Below is a small trained network, with its code and all its weights. Each question gives an input and a class and asks what happens when units are switched off, that is, made to give their printed mean instead of their output.

import numpy as np


def w(rows, s, z=0):
    codes = np.array(rows[::2]) - 128.0
    scale = np.full(codes.shape[1], s)
    scale[-1] = z or s
    return codes * scale


def f(y):
    return y / 2 * (1 + np.tanh(0.7978845608 * (y + 0.044715 * y**3)))


def log_softmax(a):
    a = a - a.max(-1, keepdims=True)
    return a - np.log(np.exp(a).sum(-1, keepdims=True))


def net(x, mask):
    res = np.array(x, float).reshape(1, 3) / 4 @ E
    y = f(res @ A[0][:, :-1].T + A[0][:, -1])
    res = res + np.where(mask, y, B[0][:, -1]) @ B[0][:, :-1]
    return log_softmax(res[-1] @ U[:, :-1].T + U[:, -1])


A, B = {}, {}
E = w([
[219,16,120,195],'x0',
[115,30,132,11],'x1',
[43,86,254,177],'x2',
],0.0096)
A[0] = w([
[186,69,139,183,122],'N0',
[148,133,189,126,82],'N1',
[178,74,134,169,82],'N2',
[106,218,161,98,104],'N3',
[103,90,212,145,103],'N4',
[168,142,73,86,106],'N5',
[113,118,112,134,201],'N6',
[162,137,50,74,99],'N7',
[136,146,57,131,102],'N8',
[87,47,159,41,73],'N9',
[142,206,122,246,75],'N10',
[183,64,136,148,97],'N11',
[195,101,137,163,129],'N12',
[121,124,122,132,194],'N13',
[105,150,128,111,81],'N14',
[118,74,127,63,53],'N15',
[138,140,133,139,254],'N16',
[61,201,135,49,107],'N17',
[101,112,167,153,87],'N18',
[106,134,203,171,103],'N19',
[112,57,110,20,111],'N20',
[154,63,108,218,91],'N21',
[136,216,123,255,84],'N22',
[168,111,142,142,101],'N23',
[80,189,123,119,102],'N24',
[79,185,140,90,106],'N25',
[79,102,201,128,111],'N26',
[50,155,109,81,95],'N27',
[152,105,129,146,79],'N28',
[160,147,126,115,82],'N29',
[112,150,132,111,85],'N30',
[44,91,193,177,128],'N31',
[183,174,46,132,99],'N32',
[80,118,191,178,106],'N33',
],0.016,0.017)
B[0] = w([
[50,73,119,218,196],'N0',
[164,89,97,90,131],'N1',
[88,36,107,165,167],'N2',
[62,18,100,213,190],'N3',
[191,174,67,109,181],'N4',
[184,164,78,139,186],'N5',
[98,195,152,184,193],'N6',
[205,160,58,131,199],'N7',
[178,153,88,132,170],'N8',
[184,110,197,44,181],'N9',
[222,82,243,29,210],'N10',
[94,55,122,177,171],'N11',
[92,101,127,188,184],'N12',
[99,179,144,161,185],'N13',
[175,1,98,99,132],'N14',
[193,27,172,57,151],'N15',
[58,225,137,181,254],'N16',
[89,58,122,203,220],'N17',
[184,112,76,97,148],'N18',
[182,150,88,106,179],'N19',
[188,140,232,72,204],'N20',
[73,36,114,196,189],'N21',
[199,99,240,33,225],'N22',
[118,105,127,159,141],'N23',
[96,74,131,184,175],'N24',
[72,31,109,196,185],'N25',
[187,166,72,122,184],'N26',
[122,43,116,195,180],'N27',
[149,36,94,104,132],'N28',
[185,73,95,102,127],'N29',
[143,58,109,103,131],'N30',
[168,189,54,151,214],'N31',
[202,177,18,96,211],'N32',
[188,164,30,93,187],'N33',
],0.012,0.017)
U = w([
[191,166,43,140,125],'0',
[97,66,120,177,137],'1',
[186,117,225,102,167],'2',
[61,250,162,169,255],'3',
[93,115,103,91,85],'4',
[66,126,114,92,86],'5',
[78,142,97,100,84],'6',
[132,118,107,84,74],'7',
],0.019,0.0092)

Each question gives the input, the list of numbers given to net, and the class t.
The units are the neurons (one row each of A and B). Each row of codes is followed by its name. A weight is (code - 128) times the scale printed after its matrix; where a second scale follows, it is the last column's (A, B and U).
mask holds one flag per neuron, in row order. A switched-off neuron (its flag False) gives its mean, the last column of its row in B, instead of its output. The means were averaged over made-up inputs and are rounded, as every weight is.
A unit's drop is (log p(t) with every unit on - log p(t) with that unit switched off) / (log p(t) with every unit on - log p(t) with every unit switched off).
unit that matters most: the unit with the biggest drop
k most important neurons: the k neurons with the biggest drops, biggest first
drop when u is switched off: that unit's drop, to one decimal
input [-7,7,-4], class 1: unit that matters most => N17
input [-2,-4,0], class 2: 2 most important neurons => N22, N10
input [-6,-8,8], class 0: 3 most important neurons => N31, N33, N19
input [-4,-5,0], class 2: 2 most important neurons => N22, N10
input [5,-6,6], class 0: 2 most important neurons => N33, N31
input [0,-7,6], class 2: 2 most important neurons => N22, N10
input [-1,6,6], class 0: 2 most important neurons => N31, N22
input [-7,7,-2], class 1: 2 most important neurons => N17, N22
input [7,-8,-6], class 2: 2 most important neurons => N10, N22
input [1,-3,4], class 0: drop when N33 is switched off => 0.3
input [-7,-3,-5], class 1: drop when N22 is switched off => 0.0
input [-1,5,5], class 0: drop when N22 is switched off => 1.3
